Here is a tiny trained network, its code and every weight. The questions are about switching its units off for an input and a class, where a switched-off unit gives its printed mean instead of its output.

import numpy as np


def w(rows, s, z=0):
    codes = np.array(rows[::2]) - 128.0
    scale = np.full(codes.shape[1], s)
    scale[-1] = z or s
    return codes * scale


def norm(h):
    return h / np.sqrt((h * h).mean(-1, keepdims=True) + 1e-5)


def f(y):
    return np.maximum(y, 0)


def log_softmax(a):
    a = a - a.max(-1, keepdims=True)
    return a - np.log(np.exp(a).sum(-1, keepdims=True))


def net(x, mask):
    res = np.array(x, float).reshape(1, 8) / 4 @ E
    u = 0
    for l in range(4):
        y = f(norm(res) @ A[l][:, :-1].T + A[l][:, -1])
        res = res + np.where(mask[u : u + 3], y, B[l][:, -1]) @ B[l][:, :-1]
        u += 3
    return log_softmax(norm(res)[-1] @ U[:, :-1].T + U[:, -1])


A, B = {}, {}
E = w([
[215,223,199,60,186,78,170,30,133],'x0',
[210,143,188,155,123,172,56,191,92],'x1',
[147,130,107,110,111,140,123,121,126],'x2',
[126,121,137,132,137,117,121,125,133],'x3',
[157,125,113,199,162,225,131,68,254],'x4',
[176,76,181,164,49,99,183,116,142],'x5',
[125,120,124,144,139,118,130,120,124],'x6',
[126,167,124,135,111,139,151,150,131],'x7',
],0.0033)
A[0] = w([
[8,124,107,62,88,94,192,76,214,2],'0.n1',
[47,182,78,94,210,150,66,129,135,1],'0.n2',
[167,34,178,130,67,108,255,145,176,10],'0.n3',
],0.0054,0.0043)
B[0] = w([
[254,78,51,230,236,152,120,162,18,232],'0.n1',
[97,201,131,173,38,135,36,65,139,214],'0.n2',
[106,215,130,159,44,129,9,64,133,252],'0.n3',
],0.0079,0.0021)
A[1] = w([
[64,108,132,115,117,174,63,233,102,248],'1.n1',
[28,242,15,24,234,161,90,110,175,56],'1.n2',
[221,131,254,159,112,247,36,215,164,73],'1.n3',
],0.0028,0.0018)
B[1] = w([
[162,142,145,110,117,92,176,71,66,255],'1.n1',
[184,144,252,205,9,69,99,95,102,177],'1.n2',
[218,148,48,181,231,76,109,219,56,253],'1.n3',
],0.0035,0.003)
A[2] = w([
[144,104,109,183,163,225,144,115,246,2],'2.n1',
[129,143,139,193,155,227,93,111,253,33],'2.n2',
[41,35,59,183,65,194,84,224,133,40],'2.n3',
],0.0051,0.002)
B[2] = w([
[105,97,66,40,79,5,163,196,60,200],'2.n1',
[91,100,111,45,71,15,130,145,43,232],'2.n2',
[128,165,218,94,198,210,195,33,254,255],'2.n3',
],0.0053,0.0038)
A[3] = w([
[255,219,161,102,164,48,90,164,81,84],'3.n1',
[162,194,168,39,212,99,250,6,238,82],'3.n2',
[19,105,138,2,76,25,182,180,82,3],'3.n3',
],0.0038,0.003)
B[3] = w([
[51,56,68,179,141,189,154,110,196,254],'3.n1',
[100,81,232,114,157,253,190,167,222,182],'3.n2',
[102,74,24,34,83,35,197,210,167,178],'3.n3',
],0.0049,0.005)
U = w([
[211,60,65,238,233,177,124,171,43,217],'0',
[83,242,184,143,13,96,2,37,140,197],'1',
[67,73,227,57,190,223,227,137,223,87],'2',
[86,52,44,34,117,13,176,206,93,3],'3',
],0.01,0.0038)

Each question gives the input, the list of numbers given to net, and the class t.
The units are the neurons (one row each of A and B). Each row of codes is followed by its name. A weight is (code - 128) times the scale printed after its matrix; where a second scale follows, it is the last column's (A, B and U).
mask holds one flag per neuron, layer by layer. A switched-off neuron (its flag False) gives its mean, the last column of its row in B, instead of its output. The means were averaged over made-up inputs and are rounded, as every weight is.
A unit's drop is (log p(t) with every unit on - log p(t) with that unit switched off) / (log p(t) with every unit on - log p(t) with every unit switched off).
The circuit of an input: a set's keep is (log p(t) with only the set's units on - log p(t) with every unit switched off) / (log p(t) with every unit on - log p(t) with every unit switched off). Starting from all 12 units, units are removed one at a time, each time the one whose removal leaves the highest keep (on an exact tie, the one counted first), for as long as the keep stays at least 0.8.
circuit, biggest first: the units of the circuit, biggest drop first
top k neurons: the k neurons with the biggest drops, biggest first
k most important neurons of layer l: the k neurons of layer l with the biggest drops, biggest first
drop of u: that unit's drop, to one decimal
input [-6,5,-5,-7,-3,5,-5,3], class 2: circuit, biggest first -> (2.n3)
input [-3,-2,0,-4,5,-6,-6,4], class 1: top 2 neurons -> (0.n2 1.n2)
input [-2,-4,1,-3,6,1,6,-2], class 3: top 3 neurons -> (2.n1 2.n2 1.n3)
input [1,-7,-3,4,-2,-8,-1,-8], class 1: top 3 neurons -> (0.n2 1.n3 1.n2)
input [5,-3,-4,1,8,-6,-8,-2], class 3: circuit, biggest first -> (2.n2 2.n1)
input [3,4,-7,0,8,6,4,-6], class 3: circuit, biggest first -> (2.n2 2.n1)
input [6,2,-2,-5,-8,-8,3,-3], class 1: top 4 neurons -> (0.n2 2.n1 2.n2 1.n2)
input [8,0,-6,-8,-6,-7,8,8], class 2: top 3 neurons -> (0.n3 3.n2 3.n1)
input [5,4,0,-3,-6,5,-4,4], class 3: 2 most important neurons of layer 0 -> (0.n1 0.n2)
input [-1,1,4,-3,7,-6,0,4], class 3: top 2 neurons -> (2.n2 2.n1)
input [-7,6,6,-8,-6,0,1,-5], class 2: 2 most important neurons of layer 2 -> (2.n3 2.n2)
input [-8,2,8,-6,-3,7,-8,3], class 2: top 4 neurons -> (2.n3 0.n2 1.n2 2.n2)
input [-7,2,4,2,7,-7,-3,-6], class 1: top 2 neurons -> (0.n2 2.n3)
input [3,-7,6,-3,3,7,2,-2], class 0: top neuron -> (0.n1)
input [3,5,-7,1,7,7,2,2], class 1: top 3 neurons -> (0.n3 0.n1 3.n3)
input [3,-2,-4,-8,-3,-3,5,-6], class 1: top 2 neurons -> (2.n3 0.n2)
input [-8,-6,-2,2,-6,0,5,1], class 2: top 2 neurons -> (2.n3 1.n3)
input [-7,-1,-1,4,6,-3,-8,2], class 2: top 2 neurons -> (2.n3 3.n2)
input [-3,5,5,3,4,8,7,-4], class 1: top 2 neurons -> (0.n3 0.n1)
input [1,-3,5,5,7,4,7,-8], class 3: circuit, biggest first -> (2.n1)
input [-4,-2,8,-4,3,1,3,3], class 2: drop of 2.n3 -> 4.3
input [-7,-5,-4,2,2,-8,-2,6], class 1: drop of 1.n2 -> 0.1
input [6,0,-2,6,-1,-3,0,-6], class 2: drop of 1.n1 -> 0.0
input [-3,3,-6,8,-1,6,2,-1], class 1: drop of 0.n3 -> 1.1
